Below are the code and all the weights of a small trained network. Each question names an input and a class and asks about switching units off, where a switched-off unit gives its printed mean instead of its output.

import numpy as np


def w(rows, s, z=0):
    codes = np.array(rows[::2]) - 128.0
    scale = np.full(codes.shape[1], s)
    scale[-1] = z or s
    return codes * scale


def f(y):
    return y / 2 * (1 + np.tanh(0.7978845608 * (y + 0.044715 * y**3)))


def log_softmax(a):
    a = a - a.max(-1, keepdims=True)
    return a - np.log(np.exp(a).sum(-1, keepdims=True))


def net(x, mask):
    res = np.array(x, float).reshape(1, 4) / 4 @ E
    y = f(res @ A[0][:, :-1].T + A[0][:, -1])
    res = res + np.where(mask, y, B[0][:, -1]) @ B[0][:, :-1]
    return log_softmax(res[-1] @ U[:, :-1].T + U[:, -1])


A, B = {}, {}
E = w([
[43,126,63,156,183,70,185,95,49,115],'x0',
[142,81,216,143,142,2,64,122,101,107],'x1',
[178,48,145,115,118,145,208,158,19,179],'x2',
[154,49,83,194,71,145,131,67,184,120],'x3',
],0.01)
A[0] = w([
[157,80,113,135,135,164,158,169,80,132,20],'n0',
[89,255,104,165,126,108,74,81,228,42,15],'n1',
[135,48,124,159,130,138,128,59,155,105,184],'n2',
[158,171,45,63,124,193,175,132,184,168,44],'n3',
[119,78,125,170,96,129,145,89,165,134,26],'n4',
[133,89,177,122,158,72,80,110,119,114,157],'n5',
[183,86,195,109,75,133,89,179,179,115,80],'n6',
[100,109,80,176,170,54,129,109,69,105,45],'n7',
[70,128,70,192,160,110,173,84,102,128,63],'n8',
[193,136,191,104,64,157,90,167,171,154,27],'n9',
[149,77,93,185,76,113,141,100,135,131,117],'n10',
[168,90,201,141,108,59,86,102,114,92,2],'n11',
[140,83,93,172,106,117,132,69,160,132,84],'n12',
[198,71,159,121,76,141,201,172,37,168,24],'n13',
[97,224,190,52,208,111,136,208,71,161,145],'n14',
],0.0091,0.0029)
B[0] = w([
[119,116,170,183,143,129,62,137,21,123,165],'n0',
[150,69,194,227,152,105,44,136,3,107,229],'n1',
[209,171,113,96,166,85,105,187,181,107,185],'n2',
[85,39,30,75,46,161,184,73,90,43,192],'n3',
[125,226,112,58,101,119,32,197,158,98,159],'n4',
[50,34,86,92,73,222,179,144,135,2,187],'n5',
[93,155,104,107,159,94,147,32,158,188,199],'n6',
[75,175,140,56,159,79,135,13,166,205,185],'n7',
[125,137,138,60,158,120,129,42,155,164,187],'n8',
[117,202,118,73,208,87,114,25,116,250,195],'n9',
[163,203,74,90,136,91,101,252,162,94,177],'n10',
[71,88,48,73,26,232,193,106,69,20,190],'n11',
[158,205,145,55,123,99,117,216,131,85,173],'n12',
[147,114,147,187,127,80,43,134,45,145,219],'n13',
[207,193,108,65,164,118,99,193,210,38,247],'n14',
],0.007,0.013)
U = w([
[180,182,117,92,147,108,104,249,185,100,109],'0',
[94,69,88,103,91,198,164,123,119,77,113],'1',
[121,158,128,102,166,99,125,47,158,197,109],'2',
[153,95,160,208,147,99,61,163,59,124,99],'3',
[156,90,143,160,154,123,156,168,184,126,250],'4',
[67,147,207,188,86,174,178,216,186,192,64],'5',
[119,106,192,188,116,154,192,200,194,185,67],'6',
[71,140,224,176,82,170,201,221,184,199,68],'7',
],0.015,0.025)

Each question gives the input, the list of numbers given to net, and the class t.
The units are the neurons (one row each of A and B). Each row of codes is followed by its name. A weight is (code - 128) times the scale printed after its matrix; where a second scale follows, it is the last column's (A, B and U).
mask holds one flag per neuron, in row order. A switched-off neuron (its flag False) gives its mean, the last column of its row in B, instead of its output. The means were averaged over made-up inputs and are rounded, as every weight is.
A unit's drop is (log p(t) with every unit on - log p(t) with that unit switched off) / (log p(t) with every unit on - log p(t) with every unit switched off).
The circuit of an input: a set's keep is (log p(t) with only the set's units on - log p(t) with every unit switched off) / (log p(t) with every unit on - log p(t) with every unit switched off). Starting from the 12 units with the biggest drops (on a tie, the unit counted first), units are removed one at a time, each time the one whose removal leaves the highest keep (on an exact tie, the one counted first), for as long as the keep stays at least 0.8.
units of the circuit, in order: the units of the circuit, biggest drop first
k most important neurons: the k neurons with the biggest drops, biggest first
drop of u: that unit's drop, to one decimal
input [-3,-5,8,6], class 3: units of the circuit, in order : (n13)
input [-7,6,2,-2], class 2: 2 most important neurons : (n9 n6)
input [-1,-3,3,4], class 0: 3 most important neurons : (n1 n10 n11)
input [-2,0,-1,-3], class 4: 2 most important neurons : (n10 n12)
input [6,-5,-4,7], class 0: 2 most important neurons : (n12 n10)
input [2,0,-1,1], class 4: 2 most important neurons : (n9 n6)
input [-4,7,4,5], class 1: 3 most important neurons : (n11 n5 n14)
input [7,6,0,0], class 2: 4 most important neurons : (n7 n3 n8 n1)
input [2,3,6,-6], class 0: 2 most important neurons : (n14 n1)
input [-1,8,-4,5], class 1: 2 most important neurons : (n11 n5)
input [-6,5,6,5], class 2: 3 most important neurons : (n6 n9 n1)
input [1,7,-8,8], class 0: 4 most important neurons : (n2 n12 n10 n4)
input [6,-6,0,7], class 0: 2 most important neurons : (n10 n12)
input [-3,-5,-2,-1], class 1: units of the circuit, in order : (n3)
input [0,5,4,-2], class 1: drop of n1 : 0.2
input [0,7,-6,-3], class 1: drop of n6 : 0.0
input [4,7,-1,-6], class 1: drop of n5 : 0.8
